Below is a small trained network, with its code and all its weights. Each question gives an input and a target symbol and asks what happens when units are switched off, that is, made to give their printed mean instead of their output.

import numpy as np


def w(rows, s, z=0):
    codes = np.array(rows[::2]) - 128.0
    scale = np.full(codes.shape[1], s)
    scale[-1] = z or s
    return codes * scale


def f(y):
    return y / 2 * (1 + np.tanh(0.7978845608 * (y + 0.044715 * y**3)))


def softmax(a):
    e = np.exp(a - a.max(-1, keepdims=True))
    return e / e.sum(-1, keepdims=True)


def log_softmax(a):
    a = a - a.max(-1, keepdims=True)
    return a - np.log(np.exp(a).sum(-1, keepdims=True))


def net(x, mask):
    ids = ['ΘΞΨαβγδελπσφω'.index(c) for c in x.split()]
    T = len(ids)
    res = E[ids] + P[:T]
    q, k, v = (res @ M[0].T for M in (Q, K, V))
    z = softmax(np.where(np.tri(T) > 0, q @ k.T / 3**0.5, -1e9)) @ v
    res = res + np.where(mask[0], z, O[0][:, -1]) @ O[0][:, :-1]
    y = f(res @ A[0][:, :-1].T + A[0][:, -1])
    res = res + np.where(mask[1:13], y, B[0][:, -1]) @ B[0][:, :-1]
    return log_softmax(res[-1] @ U[:, :-1].T + U[:, -1])


Q, K, V, O, A, B = {}, {}, {}, {}, {}, {}
E = w([
[178,94,219,73,67],'Θ',
[96,160,114,102,167],'Ξ',
[127,75,169,125,107],'Ψ',
[91,68,137,203,172],'α',
[127,60,84,164,90],'β',
[123,131,94,137,54],'γ',
[135,250,113,185,137],'δ',
[164,156,114,216,196],'ε',
[64,158,67,102,126],'λ',
[83,127,38,141,41],'π',
[143,182,149,155,55],'σ',
[118,98,133,115,85],'φ',
[143,95,112,33,108],'ω',
],0.022)
P = w([
[68,3,99,182,25],'0',
[209,126,66,132,56],'1',
[188,118,56,139,59],'2',
[166,60,166,176,116],'3',
[196,43,172,194,107],'4',
[126,147,50,152,152],'5',
[170,50,182,204,150],'6',
[115,95,109,203,149],'7',
[103,100,129,198,165],'8',
[118,83,102,205,144],'9',
[92,147,76,185,159],'10',
[89,140,90,179,201],'11',
],0.0059)
Q[0] = w([
[168,163,201,179,141],'h1',
[140,158,176,2,112],'h1',
[146,156,167,199,191],'h1',
],0.0071)
K[0] = w([
[254,199,175,180,118],'h1',
[167,169,167,48,107],'h1',
[211,221,109,139,116],'h1',
],0.0068)
V[0] = w([
[254,91,245,132,184],'h1',
[63,123,108,100,226],'h1',
[120,202,129,136,103],'h1',
],0.0073)
O[0] = w([
[102,178,76,65,167,3],'h1',
[198,35,119,75,139,9],'h1',
[131,255,95,168,122,89],'h1',
],0.015,0.0039)
A[0] = w([
[210,95,113,149,47,169],'n1',
[124,148,192,109,141,144],'n2',
[120,155,117,108,41,98],'n3',
[176,157,145,76,98,86],'n4',
[118,164,139,144,166,255],'n5',
[120,189,115,171,226,105],'n6',
[112,170,206,154,199,151],'n7',
[176,107,74,246,144,72],'n8',
[158,203,187,109,90,147],'n9',
[137,132,117,134,206,186],'n10',
[166,172,4,155,121,184],'n11',
[219,104,135,40,86,199],'n12',
],0.011,0.0055)
B[0] = w([
[137,138,1,146,154,254],'n1',
[86,121,85,156,164,142],'n2',
[61,123,254,88,148,195],'n3',
[95,36,133,232,143,126],'n4',
[200,146,68,96,34,173],'n5',
[158,43,188,101,140,151],'n6',
[164,134,60,92,85,158],'n7',
[186,126,218,55,236,223],'n8',
[158,178,110,198,245,182],'n9',
[42,31,147,178,71,131],'n10',
[99,168,171,72,60,168],'n11',
[16,81,73,99,218,154],'n12',
],0.0068,0.0084)
U = w([
[87,111,156,85,130,254],'Θ',
[131,100,86,104,174,79],'Ξ',
[85,81,137,75,90,133],'Ψ',
[60,53,57,56,147,43],'α',
[180,127,147,115,119,94],'β',
[18,131,159,175,231,105],'γ',
[145,122,75,126,155,95],'δ',
[155,62,191,20,97,71],'ε',
[224,75,1,200,135,175],'λ',
[125,67,205,203,189,58],'π',
[107,176,84,241,125,21],'σ',
[105,77,109,168,13,233],'φ',
[120,103,120,86,162,141],'ω',
],0.0084,0.0043)

Each question gives the input, a string of symbols that net reads in full, and the target symbol t.
The units are the heads (3 rows each of Q, K, V and O) and the neurons (one row each of A and B). Each row of codes is followed by its name. A weight is (code - 128) times the scale printed after its matrix; where a second scale follows, it is the last column's (O, A, B and U).
mask holds one flag per unit, heads first, then neurons. A switched-off unit (its flag False) gives its mean, the last column of its rows in O or B, instead of its output. The means were averaged over made-up inputs and are rounded, as every weight is.
A unit's drop is (log p(t) with every unit on - log p(t) with that unit switched off) / (log p(t) with every unit on - log p(t) with every unit switched off).
The circuit of an input: a set's keep is (log p(t) with only the set's units on - log p(t) with every unit switched off) / (log p(t) with every unit on - log p(t) with every unit switched off). Starting from the 12 units with the biggest drops (on a tie, the unit counted first), units are removed one at a time, each time the one whose removal leaves the highest keep (on an exact tie, the one counted first), for as long as the keep stays at least 0.8.
units of the circuit, in order: the units of the circuit, biggest drop first
unit that matters most: the unit with the biggest drop
k most important neurons: the k neurons with the biggest drops, biggest first
drop when u is switched off: that unit's drop, to one decimal
input α φ γ φ φ φ φ Θ λ φ φ Ψ, target φ: units of the circuit, in order	(n8 n9)
input Ψ Θ α λ Ψ φ λ ω, target α: units of the circuit, in order	(n12 h1)
input λ Ξ ω, target α: units of the circuit, in order	(n12)
input λ Ψ φ, target λ: 2 most important neurons	(n1 n11)
input α Θ Θ Ψ π, target α: units of the circuit, in order	(h1 n12)
input α λ φ, target α: units of the circuit, in order	(n12 h1)
input π φ φ φ φ α, target π: units of the circuit, in order	(n8 h1)
input γ φ Ψ λ, target φ: 2 most important neurons	(n9 n8)
input φ φ σ Ξ λ φ Ξ ε, target ε: 3 most important neurons	(n6 n8 n11)
input Θ φ φ φ λ, target φ: units of the circuit, in order	(n8 n9 n12)
input λ π Ψ, target λ: 3 most important neurons	(n1 n3 n11)
input α φ α β π, target α: 2 most important neurons	(n12 n1)
input φ λ δ φ ω β Θ, target γ: 2 most important neurons	(n9 n12)
input λ β Ξ δ, target β: unit that matters most	n6
input λ Θ ε δ Ψ λ λ φ φ λ λ γ, target λ: drop when n1 is switched off	1.6
input λ φ λ, target λ: drop when n2 is switched off	0.0
input δ δ β α λ π λ γ ε, target ε: drop when n6 is switched off	0.3
